Each row was made from one small tree. The marks that hang from a mark follow it in brackets, in alphabetical order. Every link used is in the known rows. Write each row's tree.
Each row is shifted at random along 3 fixed directions that mean nothing.
Known rows
K{J{V} X{H}}: [ 132 -432 -117  261 -184  135 -104  246 -127   46  185  406  126 -188
   -6 -271   -6    6   90   71   16  277   29 -187 -463  295  336  368
 -362  180 -410  -29 -270 -472   88   -7   51   96  281  -20  100   12
   54   17]
K{F{X{H{Z} T}} J}: [ 536 -146 -181  -28  180  183   45  110   72  249 -279   60  207   90
  424  308 -230  314   85 -174   71  -52   90  256   55  141 -169   76
  181   -6  -42 -205 -661   15  122  537  423 -159 -229  -30  313  160
 -170   -2]
W{B Q{Z}}: [ 232    7 -176 -324  562   98  347  -29 -130   52 -151 -108  176  226
   65  178 -451  215  249 -333  116 -223   13   69   82  107 -226  155
  195  -61  256 -205 -362  112   95 -104  -23  -82  -80  196  350 -141
 -343   33]
W{Q{Z{B K{F} T{V X}}}}: [ -63  250 -217 -438  638   54  391 -246  -78   48 -161  -88   12  343
  387   69 -208  300  177 -276  177 -238  102  -37  606 -150 -222  -77
  451  -34  412 -224   58   55  230 -145 -214  -30 -137  171  117  194
  154 -166]
K{F X{H{V{N} Z} T}}: [ 142  106   71  160 -162   10 -163   25  271   64 -106 -148   58  108
  255  284   29  101 -155   73  -45  -66 -101  223  117 -242 -100 -174
  211 -151   65   57 -138  299  120  500  283 -172 -236 -108  -53  118
   61 -143]
J{Z{B K{X{H V}}}}: [ 201   76 -333 -295  348  148  337   26 -168   73 -167   54   95  308
  404  -18 -408  205  208 -425  153  -68  273  -31  110  136  -94  211
  135 -104  111 -260 -417 -182  117   -5  -76  -15  -20  140  314  166
 -219  159]
B{W{Q{Z{K{J X} T}}}}: [ 556 -341 -405 -379  461  225  362   19 -271  249 -259  299  187  -30
  389  200 -354  389  387 -336  367  -14  213  135  -61  414 -166  375
  145  270   -9 -404 -625 -298  149   83  186   38   22  109  470  262
 -127  177]
X{V{F{H{Z}} N{T} P}}: [-478  230   93   12 -383 -340  -34   15 -182 -262  376  134 -339 -293
 -386 -515  -72 -455 -218  114  -20  248  -58 -307 -272 -116  389   30
 -528 -100   50  169  494 -165  -65 -457 -490  198  445   95 -221 -171
  -37  159]
H{T{V{F N P} X} Z{B}}: [-284  153   92 -180   43 -220   64  -35  -92  -80  242  120 -369 -187
 -342 -353  -66 -238 -134   35   10   57  -53  -59   90 -106   71  -46
 -303   43  160   82  301  -85 -167 -304 -295   97  174  100  -54 -157
  -11  128]
Z{B T{X}}: [-194   34  192  279 -123   70  -41  -94  278 -128   36 -211   13  102
   37  228  390   23  -14  210  -31 -125 -192   43  213 -181  -77 -305
  359   75   49  117  264  184  189  184  137  -98 -260 -116 -225   29
  245 -423]
H{T{V{F N{P}}} X Z{B}}: [ 209   13  122 -169  185  -73   11   24   85  160   37  -77 -223  169
 -114   30  -89   12 -107  -69   51 -160   13  255  170  -63 -155 -145
  -50   94   85  -36 -108  206 -171  245  157 -177 -167    3  105    1
  -83  170]
W{B Q{Z{K{F{H} J X}}}}: [ -73 -117  -51    1   34   32  157 -102  -88  -87  122  134  240  -69
  217 -115  -14  125  269  153  291   -5  -35 -143  -28 -101  181  102
   81  139   31  -61  143 -175  401 -365  -82  116  181   67    1   49
  305 -253]
X{H{V{F N P} Z{K}} T}: [ 363 -213  -57   43  -60   29 -147  118  -60  134 -162  149   20 -145
  -43  108  -88   -1 -129 -110 -105  137  214  163 -202  210   15  207
 -190 -106 -167  -86 -303  -82 -131   -6  217  -63   57  -80  156   76
 -202  325]
B{W{Q{Z{T{V{F}}}}}}: [ 319 -333  -20  140  154  116  -85   -9   66  137 -234    9  109 -273
   12  388   79  217  -52  -33  -52  -27 -130  175    4  190 -122   87
  130  165   22 -199 -141   70  282  124  311 -106 -116  -32   -5   96
   16  -77]
H{T X Z{K}}: [ 123  -40  108  -10  103  -33  -47   -4  143  105   -8 -184 -196  189
  -29  179  134   32  -16  -23   85  -87 -110  259  132   -1 -202  -78
  154   99   51    3 -114  172 -159  278  180 -178 -245  -68   63   49
    7 -120]
T{N X{H{Z{B}} V{F P}}}: [ 279  122 -151 -300  355   63  107   74  -62  197 -241   69   71    6
   97  -19 -380  111  -35 -216 -183  -77  228  132  269  -54 -207   74
   21 -220   94 -125 -400  -23  -80  126   54  -52 -112   91  307  -31
 -241  230]
V{F{H{Z{T}}} X}: [ 539 -477   92  345 -171  224 -216  134  149   78 -266  -29  294 -113
  -91  498  183  164   50    7   74   -7 -107  313 -234  390  -80   -9
    2  219 -251 -214 -292   76  259  191  600 -119 -178 -201   17   93
 -160   71]
V{F N{T} P X{H{Z{B}}}}: [  38   31  109    5 -185  -53  -17   35   -4  -91  -23  -12    5  -12
 -167   17  -64 -160  -33   16    5  -34   74  108 -129  -61   63 -107
 -114  -56   27   16   72  121   76 -110   55   15   53  -18  -24  -10
 -150  285]
J{V{N} Z{K{X}}}: [-129  195  -50   18 -109   40   67  -84   42 -142 -116 -240   79   31
  126  248   28   65  125  -83  223 -164 -125   14  157  -84 -124 -150
  220  -72  199 -137  125   68  373  -66   -7   30 -122    6 -163  168
  -83  -97]
X{H{V Z}}: [ 553 -204  -96  -45  279  131  -11  197   47  255 -212  -13  104  111
   38  243 -264  186  -48 -257  -52  -28   28  286  -32  213 -256  190
   29  -23  -70 -200 -711   21  -45  392  365 -230 -232    1  332   26
 -274  151]
V{F{X{H}} P{N{T}}}: [ 479  -19  -68  -95   98  168  -57   49   81  180 -400 -198  329  306
  118  407 -263  205   70 -248  -80 -198   51  255    4  144 -263 -208
  124 -129  -98 -135 -430  290  -69  342  350 -142 -252  -56  195  -45
 -399  259]
W{Q{Z{B K T{V{F}}}}}: [-215 -198   21  170    6    6   34 -104  -82 -134  135   84  -64 -141
  -40 -109  327  -20   14  116   63  119   47 -213    0  107  235  142
   -5  180  -14  -35  388 -232  237 -473 -140   65  189  -12 -207  133
  327 -174]
T{N V{P}}: [-108  145   92  101  -80    1 -136  -33  229  -66   -5 -101   62 -213
  -83  153  123   14 -149  179 -194  -57 -187  101  272 -286 -209 -244
  159 -156   61  113   69  136   97  192  133  -68 -225  -81 -116 -109
   70 -267]
V{F N{P{T{X{H}}}}}: [-507  356  136   15 -219 -175 -119  -64    6 -143  160 -130 -104  183
 -210 -314   52 -304 -134  134 -242   26  -90 -227  -16 -294  177 -235
 -125 -248   -2  343  467  173 -283 -130 -408  127  131   10 -230 -214
   86    4]
K{X{H{V{N}}}}: [-154  307  -66 -196   -6  -68   86   41 -102  -82  135  -62   38  116
  -36 -244 -354 -110  -13 -155  -15   28  -37  -76   22 -211  -22  -19
  -87 -239   81  119  -56    2 -127  -44 -254   45   80  105  105 -147
 -213  106]
Q{W{B} Z{T{N X{V}}}}: [ -92  420  -81 -455  378  -16  352 -156  -48   66  -61  -16   -6  205
  265   -8 -365  147   90 -204  -24 -248   78  -80  308 -180 -245  -92
  266 -120  342  -10 -137   95 -183    8 -215   25 -104  247  182  -68
 -262   13]
Q{Z{B T{N V{P}}}}: [ 298 -799  281  824 -616  222 -483  192  321   37  100  452  113 -529
 -171  270  916   47 -107  717 -103  260    6   52 -482  398  249  150
 -162  504 -671    7  -30 -368  170  159  701  -30  -18 -383 -302  129
  489 -291]
K{F J{Z{B T}} X{V{N}}}: [ 533 -389 -309   10  112  288  191  130  -70  153 -185  233  204  -21
  511  247 -118  383  220 -190  353   16  226  130  -98  396   16  235
   60  261 -131 -353 -560 -293  361  279  427  -48  -29  -48  245  351
  -76  127]
N{P{F{H{Z{B}}} T{X{V}}}}: [-211  455  -47 -458  331 -217  177  -99 -123   49   71 -185 -258  534
   31 -366 -340 -101  -22 -271   19  -94   47 -176  215 -114  -57 -120
  -64 -110  230   13  106  195 -370  -44 -473   13   37  206   26 -126
   18  225]
Z{K T{N{P}}}: [-162   89  -90  -40   46   24  105  -64  -13  -27   41   15  -57  131
  111  -35  154    0   28   52   15  -16  144 -111  137  -28  -10  -46
  140  -60  -54   59   72 -115  -91   81 -101   21  -63  -51    8   93
  153 -177]
K{F J X{H V{P}}}: [ -37  197  209  315 -404   -4 -222  -89  506 -115   32 -252  260  -81
  416  352  174  135 -236  348 -160  -88 -325  266  389 -779 -136 -525
  515 -238  127  223  149  424  631  589  407 -225 -352 -190 -270  148
  447 -499]
Z{K T{V{F N X}}}: [-176   48 -125  -93  -10   22   25  -48 -206 -141  -22    6   47 -122
  -99 -145  -66  -57   36 -177   48  102  103 -124   37  109   78   23
 -156  -80   13    6  242 -145  -57 -465 -238  144  191    2  -45    1
 -181  189]
J{V{N X{H}} Z{B T}}: [-553  277   68    4 -231 -119  155  -50 -217 -306  305  -29 -106   37
 -228 -369  -37 -318   37  -49   92   45   10 -357 -213  -55  283   61
 -201  -69  120   68  451 -180   80 -528 -492  231  324  133 -219  -41
  -94  179]
B{W{Q{Z}}}: [ -35  148   -5 -111  160  -77  109  -79   15  -41  -69 -217  -10 -141
  -24  194 -123   21   10  -53    8 -114 -214   98  156 -195 -227  -20
  259  -77  304  -51   -5  206  216   62  -42  -50 -131  106   16  -42
  -44 -176]
P{T{X{V{F N}}}}: [-221  286  -85 -145   69  -48  -33  -40  -77  -62  -76 -201  -21   87
  -54  -95 -205  -61  -50 -225 -134    2  -61 -100  107  -30  -38 -107
  -77 -230  125  119  138  160 -281 -113 -282   48   52   58  -42 -180
 -271  141]
V{N P{F{H{Z}} T} X}: [-434  413  379   91 -522 -286 -295 -144  148 -298  142 -452  -28   10
 -387  -10  218 -364 -146  244  -23   -5 -366   34  -30 -361  -35 -454
  -41 -142  123  286  626  467  -71 -222 -152   95    0  -86 -480 -218
  104   85]
X{V{N{T}}}: [ 124  402 -351 -553  520   37  384  -21 -187   58 -203 -165   11  366
  238   83 -721  158   93 -623   84 -198  140   40  243   44 -291  -32
  132 -305  341 -155 -443  153 -171  186 -195  -95 -112  216  389  -63
 -628  285]
N{P T{V{F} X{H{Z{K}}}}}: [ 328   10 -261 -391  574   80  179   32  -71  341 -339  186  -89  402
  231   -1 -377  228   34 -354  -65 -165  285   68  262  147 -130   43
   21  -64   65 -243 -409   -9 -163  224  -34  -98 -121  120  340  134
 -135  212]
P{F N T{X}}: [ 311 -363    5  261   -2  191 -420  142  107  238 -339 -213  167  262
  -57  247  335  140   58   14 -172   47  -42   74 -225  512  -80   35
  -62  153 -432   29 -243  165 -485  274  298  -62 -156 -211  -68 -120
   -9   84]
Q{W Z{B T{N{P} X{H}}}}: [ 580 -109  -83 -236  310  246  206   42   62  345 -279  246  206  344
  370  302 -127  332  176  -79  -21 -242  309  185   63  169 -277   11
  312  121 -142 -226 -694  -36  -94  488  413  -90 -299   38  370  197
 -116  142]
Z{B K{J} T}: [  -6 -178   87  307 -160  156   14  -84  190  -99   38 -103  140  -57
  236  285  438  123   55  196  155  -20  -32   93  120  -41  -45 -142
  389  181  -72   25   54  -54  341  135  329 -109 -217 -177 -148  244
  334 -344]
K{J X{T}}: [ 471  -57 -126   -1  144  274   88   10  267  122 -309 -134  306  185
  498  619 -151  419  166 -163  108 -227 -100  363  221   -8 -357 -217
  500  -17   75 -131 -561  293  264  732  548 -239 -445  -89  234  142
 -174 -196]

Write each row's tree
[-123   11   59   46  -35  -91 -160   47 -119    7  128 -197  -57  176
 -248 -209   52 -173  -41  -43  -32  126 -113 -150 -251  246   83   42
 -260   19 -197  137   37    9 -421  -74 -179   49  118  -12  -65 -267
  -80  108]  P{F{H{T}} N}
[ 192 -273  -37   38  243  142   -9  -63   -2   50 -207  -69  160 -189
  -40  237  -39  185   32 -188  -49  -92  -49  157   96  102 -119   23
  110  113   91 -150   40  140  198  -74  163  -77  -69   -2   40   36
  -59   57]  Z{B{W{Q}} T{V{F X}}}
[-315  208  211  -54 -262 -295 -115   -1  -92 -137  310  -99 -258   64
 -398 -372   26 -377  -99  122   43   84 -112 -116 -206 -103  178 -106
 -359  -11  -24  208  382   93 -296 -203 -314  112  214   19 -177 -206
   19  190]  V{N{P{F{H{T Z}}}} X}
[-271  169   10  -86 -155 -142   28   54 -130 -214  242   67  -39  -47
 -260 -369 -219 -277  -34  -20 -133  153  -40 -146 -148 -202  135   31
 -230 -224    5  178  175  -59  -72 -281 -343  132  240   76   34 -227
 -111   99]  V{P X{H}}
[-330  279   76  -78   -3 -122   98 -234   75  -67   31 -141  -98  -66
   83  100  234  -40  -30  225  -13 -140  -39  -51  282 -375 -115 -165
  374  -71  226   96  375  133  110   46 -152   30 -122    9 -185  122
  359 -317]  B{W{Q{Z{K T{N{P}}}}}}
[   2  -84  -94 -179  254  -57   65   38 -192  101   -1  143 -192 -260
 -175 -215 -177  -47   37 -160  -52   38  144  -38 -101  140    2  365
 -221   53   90  -47  -60  -93 -365 -120 -194   51  157  127  195  -84
 -146  205]  H{V{X{T{N}}} Z{B{W{Q}}}}
[ 558 -521   24  376 -198  238 -386  279  135  186 -178   63  218 -174
  -76  285  171  156  -16   64 -160  109   47  252 -295  334  -35  185
 -141  106 -446  -40 -437  -29 -153  325  558 -166 -116 -235  123  -24
 -218   59]  H{X{V{N}}}
[ 249 -228 -206 -100  280  156  105  -25 -152  171 -251  124  114 -173
  113  228   33  199  177  -86   78   -8  164   47  -30  322 -148  298
  153  119  -51 -215 -292 -205  -28   -1  120   44  -43    9  196  132
  -41   -3]  B{W{Q{Z{K T{N}}}}}
[-572  135  252  117 -392 -344 -121   19 -101 -187  483  167 -434 -209
 -539 -603  208 -506 -174  346  -40  202 -148 -308 -269 -126  420  -22
 -539   63  -91  293  621 -178 -265 -362 -480  223  383   31 -269 -238
  183  -36]  V{F{H{T{X} Z}} N{P}}
[-306  -15  149  124 -263  -76   23 -120  -28 -158  239  161  -75 -205
  -66 -135  296 -118  -21  251   72   78   18 -216 -173   -9  169   35
  -54  166  -29  120  344 -201  -21 -473 -141  149  188   25 -237   25
  148  -89]  Q{W{B} Z{K T{V{N}}}}
[  48   11  202  122  -96  -29  -60  -23  211   81   89  -67  -61  182
   71   62  305   12  -55  296   90 -125  -10  116  166 -194  -28 -215
  166  136  -63   11   85  118   92  352  217  -97 -219 -110  -99  135
  372 -237]  K{F{H{X Z{B T{N{P}}}}}}
[ 347  244 -114 -424  347   54  105   -9  -23  177 -396 -192  162  306
   22  298 -486  127   47 -378  -47 -211   15  317  196   21 -405 -162
  142 -246  190 -143 -441  335 -160  205  130  -64 -239   72  286  -90
 -460  408]  V{F N P{T{X{H{Z}}}}}
[  68  -87  -41   45  116   87   43 -102   54  -48 -133 -125  219   19
  218  200  -34  204  119  -35   33 -116  -12   18  131 -100   -1    7
  219  -45  139  -59  116  141  318 -208   54  -75  -16   12  -22   47
   51 -172]  W{B Q{Z{K{X{V{F}}}}}}
[ 325 -598   14  426 -185  144 -316  251   23  183  -24  514  -13 -403
 -157  -77  311  -18 -148  255 -265  297  249  -17 -429  446  288  400
 -421  175 -500  -34 -276 -395 -151   56  329   18  163 -165   57    0
   96   97]  X{H{Z{B}} T{N V{F P}}}
